Here is a tiny trained network, its code and every weight. The questions are about switching its units off for an input and a class, where a switched-off unit gives its printed mean instead of its output.

import numpy as np


def w(rows, s, z=0):
    codes = np.array(rows[::2]) - 128.0
    scale = np.full(codes.shape[1], s)
    scale[-1] = z or s
    return codes * scale


def f(y):
    return y / 2 * (1 + np.tanh(0.7978845608 * (y + 0.044715 * y**3)))


def log_softmax(a):
    a = a - a.max(-1, keepdims=True)
    return a - np.log(np.exp(a).sum(-1, keepdims=True))


def net(x, mask):
    res = np.array(x, float).reshape(1, 6) / 4 @ E
    y = f(res @ A[0][:, :-1].T + A[0][:, -1])
    res = res + np.where(mask, y, B[0][:, -1]) @ B[0][:, :-1]
    return log_softmax(res[-1] @ U[:, :-1].T + U[:, -1])


A, B = {}, {}
E = w([
[88,128,64],'x0',
[74,171,157],'x1',
[88,42,190],'x2',
[254,193,251],'x3',
[190,178,81],'x4',
[209,34,76],'x5',
],0.0072)
A[0] = w([
[58,138,147,134],'N0',
[168,144,158,81],'N1',
[172,124,130,211],'N2',
[111,151,159,135],'N3',
[117,79,145,96],'N4',
[93,107,119,94],'N5',
[202,187,211,159],'N6',
[47,64,246,116],'N7',
[122,152,214,173],'N8',
[172,39,144,254],'N9',
[54,144,146,98],'N10',
[107,131,63,119],'N11',
[193,119,118,140],'N12',
[52,144,134,97],'N13',
[173,162,218,142],'N14',
[120,103,139,89],'N15',
[182,144,160,95],'N16',
[198,85,116,144],'N17',
[168,155,169,198],'N18',
[136,147,47,221],'N19',
[112,158,102,146],'N20',
[112,217,51,117],'N21',
],0.013,0.0063)
B[0] = w([
[135,117,92,192],'N0',
[86,182,141,152],'N1',
[66,101,46,177],'N2',
[45,166,111,154],'N3',
[151,68,221,145],'N4',
[142,142,222,155],'N5',
[123,187,59,254],'N6',
[107,139,159,238],'N7',
[114,149,64,212],'N8',
[148,20,89,229],'N9',
[115,131,225,182],'N10',
[240,210,158,194],'N11',
[36,136,102,166],'N12',
[94,133,196,186],'N13',
[135,207,53,226],'N14',
[95,136,171,126],'N15',
[82,180,128,167],'N16',
[106,94,129,175],'N17',
[123,149,48,202],'N18',
[254,66,71,239],'N19',
[185,36,133,161],'N20',
[251,116,189,215],'N21',
],0.0065,0.0089)
U = w([
[156,62,94,211],'0',
[142,138,165,1],'1',
[241,150,175,214],'2',
[102,23,170,113],'3',
[5,134,255,137],'4',
[118,245,117,70],'5',
[133,88,81,104],'6',
[61,43,31,121],'7',
],0.008,0.0065)

Each question gives the input, the list of numbers given to net, and the class t.
The units are the neurons (one row each of A and B). Each row of codes is followed by its name. A weight is (code - 128) times the scale printed after its matrix; where a second scale follows, it is the last column's (A, B and U).
mask holds one flag per neuron, in row order. A switched-off neuron (its flag False) gives its mean, the last column of its row in B, instead of its output. The means were averaged over made-up inputs and are rounded, as every weight is.
A unit's drop is (log p(t) with every unit on - log p(t) with that unit switched off) / (log p(t) with every unit on - log p(t) with every unit switched off).
The circuit of an input: a set's keep is (log p(t) with only the set's units on - log p(t) with every unit switched off) / (log p(t) with every unit on - log p(t) with every unit switched off). Starting from the 12 units with the biggest drops (on a tie, the unit counted first), units are removed one at a time, each time the one whose removal leaves the highest keep (on an exact tie, the one counted first), for as long as the keep stays at least 0.8.
circuit, biggest first: the units of the circuit, biggest drop first
k most important neurons: the k neurons with the biggest drops, biggest first
drop when u is switched off: that unit's drop, to one decimal
input [7,2,-8,0,7,2], class 2: circuit, biggest first	N21
input [7,-8,-1,-8,5,-1], class 2: circuit, biggest first	N11, N21
input [7,-4,3,3,-4,-3], class 4: circuit, biggest first	N19, N6
input [4,-3,-6,4,7,8], class 7: circuit, biggest first	N12, N2
input [3,-5,0,6,8,0], class 7: circuit, biggest first	N2, N11, N12
input [-4,6,5,1,3,-5], class 5: circuit, biggest first	N14, N8, N9
input [5,-2,-5,-8,6,8], class 2: 2 most important neurons	N11, N21
input [-8,6,-5,-3,-2,-7], class 4: drop when N13 is switched off	0.3
input [7,3,8,4,2,4], class 7: circuit, biggest first	N21, N11
input [-1,-3,1,5,8,2], class 7: drop when N11 is switched off	0.1
input [-1,5,-2,-4,8,-7], class 2: drop when N21 is switched off	0.2
